Below is a small trained network, with its code and all its weights. Each question gives an input and a class and asks what happens when units are switched off, that is, made to give their printed mean instead of their output.

import numpy as np


def w(rows, s, z=0):
    codes = np.array(rows[::2]) - 128.0
    scale = np.full(codes.shape[1], s)
    scale[-1] = z or s
    return codes * scale


def f(y):
    return np.maximum(y, 0)


def log_softmax(a):
    a = a - a.max(-1, keepdims=True)
    return a - np.log(np.exp(a).sum(-1, keepdims=True))


def net(x, mask):
    res = np.array(x, float).reshape(1, 7) / 4 @ E
    y = f(res @ A[0][:, :-1].T + A[0][:, -1])
    res = res + np.where(mask, y, B[0][:, -1]) @ B[0][:, :-1]
    return log_softmax(res[-1] @ U[:, :-1].T + U[:, -1])


A, B = {}, {}
E = w([
[127,129,126,129],'x0',
[23,19,73,117],'x1',
[128,128,124,129],'x2',
[237,4,133,140],'x3',
[128,130,126,129],'x4',
[126,129,135,125],'x5',
[170,131,62,2],'x6',
],0.008)
A[0] = w([
[199,158,165,129,80],'n0',
[224,25,133,123,4],'n1',
[129,163,123,60,127],'n2',
[129,101,154,167,148],'n3',
[144,108,177,249,104],'n4',
[195,98,109,35,94],'n5',
[217,157,166,126,80],'n6',
[104,28,118,105,76],'n7',
],0.017,0.0042)
B[0] = w([
[113,117,88,176,194],'n0',
[142,251,163,129,246],'n1',
[165,137,163,122,187],'n2',
[149,92,120,124,174],'n3',
[165,96,146,69,228],'n4',
[145,41,150,80,228],'n5',
[63,90,84,157,207],'n6',
[90,92,81,177,219],'n7',
],0.027,0.013)
U = w([
[209,75,117,58,52],'0',
[109,120,1,207,73],'1',
[123,227,150,106,255],'2',
],0.0091,0.0066)

Each question gives the input, the list of numbers given to net, and the class t.
The units are the neurons (one row each of A and B). Each row of codes is followed by its name. A weight is (code - 128) times the scale printed after its matrix; where a second scale follows, it is the last column's (A, B and U).
mask holds one flag per neuron, in row order. A switched-off neuron (its flag False) gives its mean, the last column of its row in B, instead of its output. The means were averaged over made-up inputs and are rounded, as every weight is.
A unit's drop is (log p(t) with every unit on - log p(t) with that unit switched off) / (log p(t) with every unit on - log p(t) with every unit switched off).
The circuit of an input: a set's keep is (log p(t) with only the set's units on - log p(t) with every unit switched off) / (log p(t) with every unit on - log p(t) with every unit switched off). Starting from all 8 units, units are removed one at a time, each time the one whose removal leaves the highest keep (on an exact tie, the one counted first), for as long as the keep stays at least 0.8.
circuit, biggest first: the units of the circuit, biggest drop first
most important unit: the unit with the biggest drop
k most important neurons: the k neurons with the biggest drops, biggest first
drop of u: that unit's drop, to one decimal
input [2,-8,0,2,1,6,4], class 1: most important unit	n6
input [-2,-4,-4,0,3,-4,-1], class 1: 2 most important neurons	n1, n5
input [0,-2,-4,7,-5,6,6], class 2: 3 most important neurons	n1, n4, n3
input [5,-4,-8,-1,3,6,-6], class 0: 2 most important neurons	n4, n1
input [0,-2,4,-1,-8,5,-1], class 1: 2 most important neurons	n1, n5
input [-8,-6,-1,-5,-8,5,-4], class 1: 3 most important neurons	n1, n5, n0
input [-8,3,1,-4,-6,-4,0], class 2: 2 most important neurons	n7, n5
input [-3,-8,-5,-4,-5,-4,-8], class 0: 2 most important neurons	n4, n7
input [-4,-2,6,-1,7,-2,-6], class 0: 2 most important neurons	n1, n4
input [-6,2,2,8,-2,5,-5], class 2: 2 most important neurons	n1, n5
input [7,3,-3,3,5,3,1], class 1: 3 most important neurons	n7, n4, n2
input [-5,2,-5,-5,-4,2,-8], class 0: 2 most important neurons	n1, n4
input [-2,1,-2,3,-4,2,2], class 2: circuit, biggest first	n4, n1
input [-8,-8,2,6,-8,-8,-6], class 1: 3 most important neurons	n6, n0, n5
input [0,-7,1,8,1,0,2], class 2: 2 most important neurons	n1, n7
input [-1,3,4,-6,-7,3,-6], class 0: circuit, biggest first	n1, n7
input [0,3,-7,2,-7,-3,1], class 1: most important unit	n4
input [1,-1,-3,8,-2,3,-4], class 2: drop of n1	2.3
input [-3,-3,-6,5,3,1,-2], class 2: drop of n7	0.4
input [3,0,-6,7,-2,-8,0], class 2: drop of n1	1.9
input [7,-4,-8,8,2,8,4], class 2: circuit, biggest first	n1
input [-3,7,5,-8,8,5,-8], class 0: circuit, biggest first	n1, n7
